Below is a small trained network, with its code and all its weights. Each question gives an input and a class and asks what happens when units are switched off, that is, made to give their printed mean instead of their output.

import numpy as np


def w(rows, s, z=0):
    codes = np.array(rows[::2]) - 128.0
    scale = np.full(codes.shape[1], s)
    scale[-1] = z or s
    return codes * scale


def f(y):
    return y / 2 * (1 + np.tanh(0.7978845608 * (y + 0.044715 * y**3)))


def log_softmax(a):
    a = a - a.max(-1, keepdims=True)
    return a - np.log(np.exp(a).sum(-1, keepdims=True))


def net(x, mask):
    res = np.array(x, float).reshape(1, 8) / 4 @ E
    y = f(res @ A[0][:, :-1].T + A[0][:, -1])
    res = res + np.where(mask, y, B[0][:, -1]) @ B[0][:, :-1]
    return log_softmax(res[-1] @ U[:, :-1].T + U[:, -1])


A, B = {}, {}
E = w([
[108,108,125,222,107,137,129,56],'x0',
[210,81,149,173,143,33,102,255],'x1',
[180,87,45,103,137,127,244,146],'x2',
[115,139,118,99,108,68,112,59],'x3',
[77,94,150,88,28,175,153,132],'x4',
[56,126,103,49,152,187,162,144],'x5',
[74,226,231,193,92,189,200,177],'x6',
[92,149,126,48,24,114,88,68],'x7',
],0.0051)
A[0] = w([
[142,93,111,146,125,120,116,99,161],'n1',
[98,81,80,143,118,56,54,127,179],'n2',
[103,106,132,142,131,107,102,125,137],'n3',
[145,146,123,109,156,73,136,226,172],'n4',
[120,130,143,154,116,146,121,141,179],'n5',
[57,140,125,3,123,158,66,163,176],'n6',
[87,151,81,60,127,158,209,125,124],'n7',
[110,189,192,198,90,147,156,134,129],'n8',
[125,153,102,56,52,57,106,61,120],'n9',
[117,138,152,118,135,132,126,122,133],'n10',
[131,127,117,128,119,127,115,156,192],'n11',
[72,172,194,170,89,129,164,142,155],'n12',
[95,127,127,136,120,134,113,144,197],'n13',
[117,117,138,125,124,136,112,137,252],'n14',
[146,123,101,147,134,134,149,119,117],'n15',
[126,98,113,126,116,112,92,122,176],'n16',
[125,110,157,84,123,163,146,121,94],'n17',
[173,143,150,127,152,90,139,218,166],'n18',
[142,102,143,138,143,106,153,183,177],'n19',
[105,117,104,78,121,139,91,157,165],'n20',
[123,194,124,158,222,85,105,82,107],'n21',
[106,131,177,86,128,133,133,114,104],'n22',
[171,129,119,145,171,109,143,138,172],'n23',
[194,161,144,115,151,101,138,228,183],'n24',
[146,124,126,134,113,136,120,122,119],'n25',
[154,171,131,136,202,141,104,109,116],'n26',
[127,129,128,129,129,123,128,135,87],'n27',
[152,145,95,118,106,177,149,85,91],'n28',
[133,110,150,126,146,126,132,118,201],'n29',
[134,90,107,122,210,52,168,123,223],'n30',
[100,142,101,57,136,148,198,119,138],'n31',
[122,152,120,46,76,62,119,53,142],'n32',
],0.013,0.0029)
B[0] = w([
[170,177,91,125,77,123,139,152,158],'n1',
[206,124,146,131,164,150,140,107,226],'n2',
[145,122,135,115,152,143,126,113,141],'n3',
[200,127,116,154,148,111,164,121,234],'n4',
[145,169,122,136,92,137,155,123,153],'n5',
[13,157,124,90,129,91,169,88,254],'n6',
[92,139,85,147,137,205,115,181,230],'n7',
[114,177,168,133,139,144,192,56,233],'n8',
[138,103,155,121,115,31,129,132,247],'n9',
[105,119,128,132,129,130,128,117,138],'n10',
[152,156,121,133,91,135,147,124,150],'n11',
[91,169,140,134,140,144,175,62,233],'n12',
[128,171,117,133,96,134,143,118,151],'n13',
[157,216,82,147,2,148,144,124,162],'n14',
[137,124,129,135,106,117,117,155,138],'n15',
[164,159,107,131,117,119,133,104,165],'n16',
[87,118,121,124,161,134,100,130,153],'n17',
[212,97,140,117,165,119,151,145,234],'n18',
[176,144,118,132,126,106,152,133,190],'n19',
[99,155,126,122,147,110,149,95,174],'n20',
[161,142,121,96,111,174,49,83,195],'n21',
[73,99,134,116,168,115,122,119,155],'n22',
[152,113,95,92,121,108,111,138,187],'n23',
[231,129,106,129,135,109,152,110,248],'n24',
[137,141,128,137,121,120,124,136,128],'n25',
[155,146,111,107,93,125,82,80,167],'n26',
[121,101,146,122,170,124,125,125,122],'n27',
[129,122,142,160,94,146,134,202,162],'n28',
[154,174,86,127,55,138,141,125,146],'n29',
[174,132,51,97,153,99,138,141,232],'n30',
[105,133,77,140,149,183,132,159,215],'n31',
[120,128,130,121,80,49,150,150,244],'n32',
],0.029,0.0074)
U = w([
[3,147,69,104,111,152,135,168,68],'0',
[115,204,153,183,162,213,200,63,231],'1',
[107,74,205,156,203,140,95,138,36],'2',
[70,158,206,82,54,75,112,47,192],'3',
[86,54,130,239,90,192,61,235,6],'4',
[210,130,59,132,157,245,37,130,180],'5',
[114,31,190,152,174,126,97,127,26],'6',
[230,90,105,127,107,9,176,163,177],'7',
],0.0044,0.0014)

Each question gives the input, the list of numbers given to net, and the class t.
The units are the neurons (one row each of A and B). Each row of codes is followed by its name. A weight is (code - 128) times the scale printed after its matrix; where a second scale follows, it is the last column's (A, B and U).
mask holds one flag per neuron, in row order. A switched-off neuron (its flag False) gives its mean, the last column of its row in B, instead of its output. The means were averaged over made-up inputs and are rounded, as every weight is.
A unit's drop is (log p(t) with every unit on - log p(t) with that unit switched off) / (log p(t) with every unit on - log p(t) with every unit switched off).
The circuit of an input: a set's keep is (log p(t) with only the set's units on - log p(t) with every unit switched off) / (log p(t) with every unit on - log p(t) with every unit switched off). Starting from the 12 units with the biggest drops (on a tie, the unit counted first), units are removed one at a time, each time the one whose removal leaves the highest keep (on an exact tie, the one counted first), for as long as the keep stays at least 0.8.
circuit, biggest first: the units of the circuit, biggest drop first
most important unit: the unit with the biggest drop
k most important neurons: the k neurons with the biggest drops, biggest first
drop of u: that unit's drop, to one decimal
input [-3,1,-3,-6,8,3,-8,-2], class 0: circuit, biggest first => [n6; n24]
input [-5,1,-4,5,-7,2,5,-7], class 5: most important unit => n21
input [1,4,4,0,1,-2,7,-2], class 1: 4 most important neurons => [n8; n12; n9; n32]
input [-5,-5,5,-5,-4,0,7,-7], class 5: circuit, biggest first => [n6; n7]
input [-4,-7,1,8,3,-2,-1,2], class 0: 2 most important neurons => [n7; n31]
input [-1,1,4,-8,7,-7,5,-5], class 1: 3 most important neurons => [n8; n12; n9]
input [6,4,2,2,0,-5,3,0], class 1: 3 most important neurons => [n9; n32; n8]
input [-2,6,4,0,8,6,-6,7], class 3: 2 most important neurons => [n6; n9]
input [3,3,-3,-4,-3,-4,-4,0], class 5: 2 most important neurons => [n9; n32]
input [1,-6,-3,-1,-7,6,3,-7], class 5: 3 most important neurons => [n21; n6; n26]
input [6,0,1,-1,2,-8,-4,-5], class 5: 2 most important neurons => [n9; n32]
input [-7,-4,8,0,6,0,-5,-7], class 5: drop of n32 => 0.1
input [5,1,3,-2,-2,-4,6,-1], class 1: drop of n24 => 0.0
input [-3,-3,7,-3,3,-4,8,6], class 1: drop of n12 => 0.1
input [-3,-3,-4,1,-2,-1,-3,7], class 3: most important unit => n6
input [8,1,-1,5,1,-4,2,5], class 3: drop of n18 => 0.2
input [-6,-1,-3,-3,8,0,-3,7], class 3: 2 most important neurons => [n9; n32]
